Below are the code and all the weights of a small trained network. Each question names an input and a target symbol and asks about switching units off, where a switched-off unit gives its printed mean instead of its output.

import numpy as np


def w(rows, s, z=0):
    codes = np.array(rows[::2]) - 128.0
    scale = np.full(codes.shape[1], s)
    scale[-1] = z or s
    return codes * scale


def norm(h):
    return h / np.sqrt((h * h).mean(-1, keepdims=True) + 1e-5)


def f(y):
    return y / 2 * (1 + np.tanh(0.7978845608 * (y + 0.044715 * y**3)))


def softmax(a):
    e = np.exp(a - a.max(-1, keepdims=True))
    return e / e.sum(-1, keepdims=True)


def log_softmax(a):
    a = a - a.max(-1, keepdims=True)
    return a - np.log(np.exp(a).sum(-1, keepdims=True))


def net(x, mask):
    ids = ['αβγδεζηθλξπστφψω'.index(c) for c in x.split()]
    T = len(ids)
    res = E[ids] + P[:T]
    q, k, v = (norm(res) @ M[0].T for M in (Q, K, V))
    z = softmax(np.where(np.tri(T) > 0, q @ k.T / 3**0.5, -1e9)) @ v
    res = res + np.where(mask[0], z, O[0][:, -1]) @ O[0][:, :-1]
    y = f(norm(res) @ A[0][:, :-1].T + A[0][:, -1])
    res = res + np.where(mask[1:13], y, B[0][:, -1]) @ B[0][:, :-1]
    return log_softmax(norm(res)[-1] @ U[:, :-1].T + U[:, -1])


Q, K, V, O, A, B = {}, {}, {}, {}, {}, {}
E = w([
[201,183,140,93,132],'α',
[179,69,113,145,159],'β',
[146,78,3,11,188],'γ',
[205,47,170,125,110],'δ',
[152,157,207,146,201],'ε',
[139,100,108,139,71],'ζ',
[112,142,214,129,170],'η',
[114,192,140,111,111],'θ',
[121,185,103,154,157],'λ',
[81,146,107,67,193],'ξ',
[39,87,125,146,125],'π',
[152,192,109,119,89],'σ',
[140,187,74,149,126],'τ',
[132,67,173,92,130],'φ',
[92,200,91,121,147],'ψ',
[80,118,130,83,73],'ω',
],0.024)
P = w([
[73,212,79,254,44],'0',
[169,110,135,90,166],'1',
[147,113,109,83,181],'2',
[118,111,99,80,193],'3',
[123,105,110,62,219],'4',
[118,101,128,56,204],'5',
],0.0094)
Q[0] = w([
[118,2,63,76,133],'h0',
[76,242,121,235,50],'h0',
[211,34,193,95,122],'h0',
],0.028)
K[0] = w([
[92,79,158,2,119],'h0',
[195,188,207,181,58],'h0',
[135,111,80,43,208],'h0',
],0.03)
V[0] = w([
[121,73,200,216,122],'h0',
[178,122,74,9,6],'h0',
[63,166,240,62,78],'h0',
],0.019)
O[0] = w([
[214,110,185,207,111,6],'h0',
[98,143,174,1,92,187],'h0',
[95,107,121,153,6,34],'h0',
],0.018,0.0025)
A[0] = w([
[110,159,156,176,100,175],'n0',
[148,176,131,156,135,71],'n1',
[128,183,151,53,56,78],'n2',
[192,172,169,143,108,149],'n3',
[113,71,55,105,129,122],'n4',
[131,213,160,108,148,149],'n5',
[98,11,108,122,105,254],'n6',
[189,26,162,77,175,107],'n7',
[113,136,128,130,38,78],'n8',
[165,3,87,77,82,91],'n9',
[52,29,185,127,155,137],'n10',
[152,192,141,126,139,53],'n11',
],0.027,0.0082)
B[0] = w([
[124,83,138,84,109,192],'n0',
[112,140,170,102,152,150],'n1',
[229,113,4,131,123,252],'n2',
[64,65,116,98,191,213],'n3',
[25,59,131,147,124,194],'n4',
[95,173,173,181,109,208],'n5',
[180,215,240,170,58,255],'n6',
[239,198,105,120,45,232],'n7',
[79,198,178,102,114,188],'n8',
[68,140,110,126,218,198],'n9',
[184,107,205,216,147,188],'n10',
[151,166,177,128,120,140],'n11',
],0.038,0.011)
U = w([
[151,96,17,164,126,189],'α',
[154,158,121,147,209,118],'β',
[91,152,77,33,188,179],'γ',
[150,143,190,51,185,28],'δ',
[150,78,74,224,185,62],'ε',
[151,136,79,151,133,81],'ζ',
[167,64,123,196,56,131],'η',
[97,181,98,111,20,24],'θ',
[136,156,73,187,253,62],'λ',
[188,60,119,67,131,158],'ξ',
[135,58,116,100,197,252],'π',
[146,121,53,173,131,92],'σ',
[89,222,126,153,172,89],'τ',
[104,109,164,72,115,173],'φ',
[55,137,82,168,145,198],'ψ',
[135,126,99,139,128,128],'ω',
],0.012,0.0047)

Each question gives the input, a string of symbols that net reads in full, and the target symbol t.
The units are the heads (3 rows each of Q, K, V and O) and the neurons (one row each of A and B). Each row of codes is followed by its name. A weight is (code - 128) times the scale printed after its matrix; where a second scale follows, it is the last column's (O, A, B and U).
mask holds one flag per unit, heads first, then neurons. A switched-off unit (its flag False) gives its mean, the last column of its rows in O or B, instead of its output. The means were averaged over made-up inputs and are rounded, as every weight is.
A unit's drop is (log p(t) with every unit on - log p(t) with that unit switched off) / (log p(t) with every unit on - log p(t) with every unit switched off).
The circuit of an input: a set's keep is (log p(t) with only the set's units on - log p(t) with every unit switched off) / (log p(t) with every unit on - log p(t) with every unit switched off). Starting from the 12 units with the biggest drops (on a tie, the unit counted first), units are removed one at a time, each time the one whose removal leaves the highest keep (on an exact tie, the one counted first), for as long as the keep stays at least 0.8.
circuit, biggest first: the units of the circuit, biggest drop first
most important unit: the unit with the biggest drop
top k neurons: the k neurons with the biggest drops, biggest first
input ξ π θ ξ, target η: most important unit : n9
input σ α π σ η, target π: top 2 neurons : [n7, n6]
input λ θ ψ ζ ξ α, target ψ: top 2 neurons : [n4, n7]
input ψ φ φ λ, target ψ: circuit, biggest first : [h0, n4]
input δ π π δ φ β, target τ: top 2 neurons : [n9, n8]
input φ φ ζ, target τ: circuit, biggest first : [n9, n6]
input ξ λ ψ η ε, target ψ: circuit, biggest first : [h0, n4]
input δ α β θ, target δ: top 2 neurons : [n3, n2]
input η ξ ζ λ, target η: circuit, biggest first : [h0, n0]
input η ζ η σ, target η: circuit, biggest first : [h0, n0]
input δ φ θ δ α, target α: circuit, biggest first : [n2, h0]
input θ ψ ζ ζ ξ, target ψ: circuit, biggest first : [h0, n4]
input δ σ δ ψ, target δ: top 4 neurons : [n3, n2, n7, n6]
input γ θ δ η, target γ: circuit, biggest first : [h0]
input λ φ α τ, target λ: circuit, biggest first : [h0, n6]
input β δ τ ω δ, target θ: top 3 neurons : [n8, n6, n2]
input α η λ, target α: circuit, biggest first : [h0, n2, n6]
input λ θ β φ ζ, target τ: top 2 neurons : [n9, n8]
input θ ψ τ ω β, target θ: top 2 neurons : [n6, n8]
input ζ γ α, target γ: top 3 neurons : [n6, n10, n7]
